Below are the code and all the weights of a small trained network. Each question names an input and a class and asks about switching units off, where a switched-off unit gives its printed mean instead of its output.

import numpy as np


def w(rows, s, z=0):
    codes = np.array(rows[::2]) - 128.0
    scale = np.full(codes.shape[1], s)
    scale[-1] = z or s
    return codes * scale


def norm(h):
    return h / np.sqrt((h * h).mean(-1, keepdims=True) + 1e-5)


def f(y):
    return np.maximum(y, 0)


def log_softmax(a):
    a = a - a.max(-1, keepdims=True)
    return a - np.log(np.exp(a).sum(-1, keepdims=True))


def net(x, mask):
    res = np.array(x, float).reshape(1, 4) / 4 @ E
    u = 0
    for l in range(2):
        y = f(norm(res) @ A[l][:, :-1].T + A[l][:, -1])
        res = res + np.where(mask[u : u + 11], y, B[l][:, -1]) @ B[l][:, :-1]
        u += 11
    return log_softmax(norm(res)[-1] @ U[:, :-1].T + U[:, -1])


A, B = {}, {}
E = w([
[84,226,37,198,199,3,242],'x0',
[56,19,178,120,165,128,179],'x1',
[2,106,52,27,165,173,112],'x2',
[196,161,110,12,212,122,191],'x3',
],0.0028)
A[0] = w([
[175,106,181,231,130,105,139,114],'L0N0',
[152,183,99,254,95,88,158,161],'L0N1',
[90,162,70,133,159,102,132,71],'L0N2',
[102,51,124,50,200,199,56,85],'L0N3',
[102,65,122,157,115,162,88,69],'L0N4',
[29,188,63,213,47,135,95,144],'L0N5',
[70,33,146,155,66,188,82,57],'L0N6',
[63,142,106,146,219,45,150,97],'L0N7',
[73,160,93,152,169,17,185,34],'L0N8',
[202,178,81,133,73,106,123,151],'L0N9',
[79,96,107,27,188,130,138,2],'L0N10',
],0.0051)
B[0] = w([
[150,107,180,50,141,59,90,200],'L0N0',
[133,179,143,162,97,44,130,253],'L0N1',
[174,137,187,149,17,133,202,159],'L0N2',
[163,170,128,184,85,56,150,206],'L0N3',
[154,89,80,103,79,119,102,160],'L0N4',
[90,129,106,101,250,79,152,234],'L0N5',
[112,58,41,142,92,128,73,202],'L0N6',
[34,147,90,180,68,181,197,196],'L0N7',
[48,156,39,216,54,123,175,186],'L0N8',
[206,187,134,99,185,111,145,214],'L0N9',
[134,61,24,3,148,247,251,150],'L0N10',
],0.0049,0.0046)
A[1] = w([
[152,87,102,66,91,123,76,128],'L1N0',
[164,150,213,65,128,138,101,122],'L1N1',
[100,51,139,126,15,206,69,2],'L1N2',
[141,8,209,133,137,160,231,112],'L1N3',
[53,46,179,212,211,93,163,169],'L1N4',
[122,200,95,137,229,81,143,135],'L1N5',
[176,180,85,62,102,245,186,120],'L1N6',
[175,198,134,150,169,132,72,144],'L1N7',
[1,83,51,184,122,202,152,84],'L1N8',
[170,71,115,140,61,155,66,64],'L1N9',
[182,191,117,125,215,76,70,116],'L1N10',
],0.0054,0.0034)
B[1] = w([
[91,127,152,199,92,137,227,208],'L1N0',
[147,207,43,147,136,95,130,188],'L1N1',
[83,44,199,165,29,99,158,202],'L1N2',
[48,168,139,33,66,91,125,179],'L1N3',
[199,185,44,80,144,161,96,211],'L1N4',
[92,88,154,144,16,212,120,254],'L1N5',
[171,41,102,122,238,196,181,206],'L1N6',
[78,139,148,146,158,165,56,202],'L1N7',
[253,98,205,107,175,85,53,232],'L1N8',
[37,94,179,155,74,186,173,196],'L1N9',
[106,81,191,163,162,204,80,226],'L1N10',
],0.0046,0.004)
U = w([
[178,191,214,177,127,53,50,91],'0',
[104,76,44,106,178,73,43,84],'1',
[66,203,66,192,107,81,192,235],'2',
[42,159,141,155,151,207,46,13],'3',
[208,150,161,102,185,229,121,135],'4',
[84,48,169,134,37,136,116,253],'5',
[109,63,70,27,183,179,214,61],'6',
[142,155,166,4,109,63,155,9],'7',
],0.015,0.0029)

Each question gives the input, the list of numbers given to net, and the class t.
The units are the neurons (one row each of A and B). Each row of codes is followed by its name. A weight is (code - 128) times the scale printed after its matrix; where a second scale follows, it is the last column's (A, B and U).
mask holds one flag per neuron, layer by layer. A switched-off neuron (its flag False) gives its mean, the last column of its row in B, instead of its output. The means were averaged over made-up inputs and are rounded, as every weight is.
A unit's drop is (log p(t) with every unit on - log p(t) with that unit switched off) / (log p(t) with every unit on - log p(t) with every unit switched off).
The circuit of an input: a set's keep is (log p(t) with only the set's units on - log p(t) with every unit switched off) / (log p(t) with every unit on - log p(t) with every unit switched off). Starting from the 12 units with the biggest drops (on a tie, the unit counted first), units are removed one at a time, each time the one whose removal leaves the highest keep (on an exact tie, the one counted first), for as long as the keep stays at least 0.8.
circuit, biggest first: the units of the circuit, biggest drop first
unit that matters most: the unit with the biggest drop
k most important neurons: the k neurons with the biggest drops, biggest first
k most important neurons of layer l: the k neurons of layer l with the biggest drops, biggest first
drop when u is switched off: that unit's drop, to one decimal
input [5,-2,-5,-8], class 0: circuit, biggest first	[L0N0, L1N0]
input [1,-6,4,-8], class 3: circuit, biggest first	[L1N5, L0N5, L1N10, L0N8]
input [5,-1,-7,-5], class 0: circuit, biggest first	[L0N0]
input [3,3,5,-5], class 1: circuit, biggest first	[L1N8, L1N4]
input [-1,4,1,-8], class 1: circuit, biggest first	[L0N5, L1N4]
input [1,0,8,-7], class 1: circuit, biggest first	[L0N5, L1N8]
input [-1,-4,-1,-6], class 3: 2 most important neurons	[L0N5, L1N10]
input [-4,-7,7,-8], class 1: 2 most important neurons	[L0N5, L1N5]
input [6,-7,-6,0], class 0: 2 most important neurons of layer 1	[L1N10, L1N0]
input [3,7,-8,-4], class 0: 2 most important neurons of layer 0	[L0N0, L0N1]
input [-1,-7,1,-7], class 3: 3 most important neurons of layer 1	[L1N5, L1N10, L1N8]
input [-2,-5,7,0], class 6: 2 most important neurons	[L0N10, L0N1]
input [1,7,-8,-5], class 0: drop when L0N1 is switched off	0.1
input [0,1,-4,-7], class 0: unit that matters most	L0N1
input [3,4,-6,-2], class 0: drop when L0N8 is switched off	-0.1
input [-6,5,-7,7], class 7: drop when L1N3 is switched off	0.5
